[[ 7.10 -5.11  0.91  1.76 -8.30]
 [-4.55 -3.16 -3.96  1.44  6.53]
 [-5.57 -3.11  2.17  3.09  4.85]]
->
[-8.30  1.44  2.17]

[[-6.14 -4.16 -2.70  5.27 -2.60]
 [-4.74 -3.97 -6.23 -5.52 -5.12]]
->
[-2.60 -5.52]

[[-2.05  1.70 -2.05 -6.57 -1.88]
 [-3.34 -0.47  4.99  0.17 -4.57]]
->
[-1.88  0.17]

[[-3.55 -5.04  5.30]
 [ 0.41  5.67 -1.60]
 [ 2.37  6.74 -3.32]
 [-2.85 -3.58  1.75]
 [ 2.06 -3.42 -0.51]]
->
[5.30 5.67 2.37]

[[ 5.53 -1.09]
 [ 7.79 -4.71]
 [ 6.17 -3.39]
 [ 5.67 -1.53]]
->
[-1.09  7.79]

[[-6.77  1.22 -7.79]
 [-6.37  5.04 -6.18]]
->
[-7.79  5.04]
---
[[ 3.59 -1.69  2.12 -3.18  3.86]
 [ 3.58 -1.07  3.22 -7.26  7.92]
 [ 3.51  4.43 -3.88 -0.23 -8.42]
 [ 3.53 -3.36  4.39  5.27 -7.72]]
->
[[-1.69  2.12]
 [-1.07  3.22]]

[[ 0.78 -4.14  1.79  1.42  1.83]
 [-2.56 -1.43  0.81 -2.28 -1.54]
 [-6.11 -2.29 -3.42  6.50 -5.04]
 [-3.03 -3.03 -3.04  6.60 -4.96]
 [ 2.16 -4.34 -1.15 -0.27  0.70]]
->
[[-4.14  1.79]
 [-1.43  0.81]]

[[ 5.49 -1.10  1.97 -0.97  5.91]
 [-1.31 -6.22 -3.70  5.93  2.45]
 [ 0.11  4.71  1.66 -3.27 -2.52]
 [ 6.85  0.54  3.37 -2.84  6.24]]
->
[[-1.10  1.97]
 [-6.22 -3.70]]

[[ 0.62  5.05 -6.17  7.14  6.49]
 [-5.93  2.72  5.10  2.93 -4.61]]
->
[[ 5.05 -6.17]
 [ 2.72  5.10]]

[[ 8.05  2.09 -8.00]
 [ 1.15 -2.36 -0.66]
 [ 3.35  0.61 -3.53]
 [ 2.19 -0.41 -1.49]]
->
[[ 2.09 -8.00]
 [-2.36 -0.66]]

[[-1.17  1.41 -2.43]
 [ 4.44 -3.18 -8.41]]
->
[[ 1.41 -2.43]
 [-3.18 -8.41]]
---
[[-2.58  5.35  3.66 -3.23 -2.42  2.31 -2.45 -0.38 -0.97 -7.17  3.08 -1.92
   4.93  1.56 -1.56  0.23]
 [-0.87 -4.83  1.46  3.98  5.55 -1.48  0.07 -0.64  2.65  2.75 -1.78  1.99
   4.57 -4.99 -4.93  1.89]
 [-1.81  2.45 -0.47 -0.40 -2.80  1.74 -3.04  3.44  2.54 -8.29 -1.03 -3.01
   3.43  0.54  1.33 -5.53]
 [-1.57  1.47  4.63 -3.20  0.20  2.83 -4.22 -1.15  7.31 -3.59  2.53 -1.20
   5.65  0.46 -0.08  1.28]]
->
[[-1.57  1.47  4.63 -3.20  0.20  2.83 -4.22 -1.15  7.31 -3.59  2.53 -1.20
   5.65  0.46 -0.08  1.28]
 [-1.81  2.45 -0.47 -0.40 -2.80  1.74 -3.04  3.44  2.54 -8.29 -1.03 -3.01
   3.43  0.54  1.33 -5.53]
 [-0.87 -4.83  1.46  3.98  5.55 -1.48  0.07 -0.64  2.65  2.75 -1.78  1.99
   4.57 -4.99 -4.93  1.89]
 [-2.58  5.35  3.66 -3.23 -2.42  2.31 -2.45 -0.38 -0.97 -7.17  3.08 -1.92
   4.93  1.56 -1.56  0.23]]

[[ 5.81  6.24  5.36  1.43  5.10 -2.62 -4.89 -1.93  3.24]
 [ 5.16  5.19  4.09 -1.30  3.86  0.27 -4.47  0.68  3.46]
 [ 4.16  4.74  4.87  3.09  4.81 -3.88 -3.16 -3.66  1.25]
 [-1.80 -1.15  0.42  5.52  0.56 -5.16  2.14 -5.34 -3.16]
 [ 0.81  1.09  0.60  0.99  0.42 -1.11 -0.88 -0.47  0.67]
 [ 0.77  0.23 -1.02 -4.63 -1.13  4.49 -1.11  4.64  2.22]]
->
[[ 0.77  0.23 -1.02 -4.63 -1.13  4.49 -1.11  4.64  2.22]
 [ 0.81  1.09  0.60  0.99  0.42 -1.11 -0.88 -0.47  0.67]
 [-1.80 -1.15  0.42  5.52  0.56 -5.16  2.14 -5.34 -3.16]
 [ 4.16  4.74  4.87  3.09  4.81 -3.88 -3.16 -3.66  1.25]
 [ 5.16  5.19  4.09 -1.30  3.86  0.27 -4.47  0.68  3.46]
 [ 5.81  6.24  5.36  1.43  5.10 -2.62 -4.89 -1.93  3.24]]

[[-0.41 -0.03 -0.09  0.19  0.35 -2.48 -0.07  3.47 -0.75 -0.06]
 [-1.34  0.31  1.54  0.08 -2.97  1.21  1.14  5.26  0.44  0.80]
 [-0.22  1.83  0.65 -0.31 -2.13  6.11  1.25 -0.55  1.96  1.69]
 [ 1.68  0.60  0.07  0.35  3.39  2.14  0.16 -1.38  0.40  0.51]
 [-0.04  0.10  2.24  0.18 -0.07 -0.78  1.13  5.78  0.04  0.61]
 [ 0.23 -0.05 -1.10  0.57  0.88 -1.20 -0.41  0.49  0.16 -0.04]
 [ 0.11  0.15 -1.56  0.43 -0.54  0.71 -1.05 -5.39 -0.07 -0.34]
 [ 0.69  0.10 -0.43  0.06  2.28  1.45  0.22 -2.45  0.25 -0.18]
 [ 0.27 -0.28  1.26  0.11  2.37 -2.32  1.06  2.72 -0.65 -0.20]]
->
[[ 0.27 -0.28  1.26  0.11  2.37 -2.32  1.06  2.72 -0.65 -0.20]
 [ 0.69  0.10 -0.43  0.06  2.28  1.45  0.22 -2.45  0.25 -0.18]
 [ 0.11  0.15 -1.56  0.43 -0.54  0.71 -1.05 -5.39 -0.07 -0.34]
 [ 0.23 -0.05 -1.10  0.57  0.88 -1.20 -0.41  0.49  0.16 -0.04]
 [-0.04  0.10  2.24  0.18 -0.07 -0.78  1.13  5.78  0.04  0.61]
 [ 1.68  0.60  0.07  0.35  3.39  2.14  0.16 -1.38  0.40  0.51]
 [-0.22  1.83  0.65 -0.31 -2.13  6.11  1.25 -0.55  1.96  1.69]
 [-1.34  0.31  1.54  0.08 -2.97  1.21  1.14  5.26  0.44  0.80]
 [-0.41 -0.03 -0.09  0.19  0.35 -2.48 -0.07  3.47 -0.75 -0.06]]

[[-0.92 -2.53 -3.24  4.31]
 [ 0.02 -8.59  0.78 -5.65]
 [ 0.09  6.65 -3.08 -3.16]]
->
[[ 0.09  6.65 -3.08 -3.16]
 [ 0.02 -8.59  0.78 -5.65]
 [-0.92 -2.53 -3.24  4.31]]

[[ 4.44 -4.74]
 [ 4.06 -4.28]
 [-6.81  2.41]
 [ 5.15 -5.30]
 [ 4.77 -4.95]]
->
[[ 4.77 -4.95]
 [ 5.15 -5.30]
 [-6.81  2.41]
 [ 4.06 -4.28]
 [ 4.44 -4.74]]

[[-0.16  5.09 -2.43 -2.45 -7.53 -1.44 -1.48  1.91  3.32 -1.30  0.06  5.94
  -1.77 -1.94 -0.47 -2.19]
 [-0.09  4.31 -2.46  0.26  3.51 -1.04 -0.19  1.12 -2.13 -1.39 -0.42  4.22
  -1.78 -0.72 -1.22 -6.95]
 [ 0.02 -0.86 -0.31  1.34  7.62 -0.17  0.45 -0.60 -6.66 -0.77 -0.42 -2.21
  -0.49  0.26 -0.45 -3.60]
 [-0.02  5.61 -7.05 -2.41 -2.68 -2.64 -2.00  2.09  0.17 -5.04 -1.48  6.72
  -5.30 -2.89 -2.72 -2.53]
 [-0.09  6.22 -5.69 -1.82 -2.02 -2.22 -1.51  2.06  0.93 -3.65 -0.98  7.26
  -4.16 -2.33 -2.17 -4.53]
 [-0.23 -0.19  0.97  0.00  0.89  0.01  0.12 -0.71 -0.38  1.14  0.71 -0.49
   0.82  0.04  1.11 -1.66]]
->
[[-0.23 -0.19  0.97  0.00  0.89  0.01  0.12 -0.71 -0.38  1.14  0.71 -0.49
   0.82  0.04  1.11 -1.66]
 [-0.09  6.22 -5.69 -1.82 -2.02 -2.22 -1.51  2.06  0.93 -3.65 -0.98  7.26
  -4.16 -2.33 -2.17 -4.53]
 [-0.02  5.61 -7.05 -2.41 -2.68 -2.64 -2.00  2.09  0.17 -5.04 -1.48  6.72
  -5.30 -2.89 -2.72 -2.53]
 [ 0.02 -0.86 -0.31  1.34  7.62 -0.17  0.45 -0.60 -6.66 -0.77 -0.42 -2.21
  -0.49  0.26 -0.45 -3.60]
 [-0.09  4.31 -2.46  0.26  3.51 -1.04 -0.19  1.12 -2.13 -1.39 -0.42  4.22
  -1.78 -0.72 -1.22 -6.95]
 [-0.16  5.09 -2.43 -2.45 -7.53 -1.44 -1.48  1.91  3.32 -1.30  0.06  5.94
  -1.77 -1.94 -0.47 -2.19]]
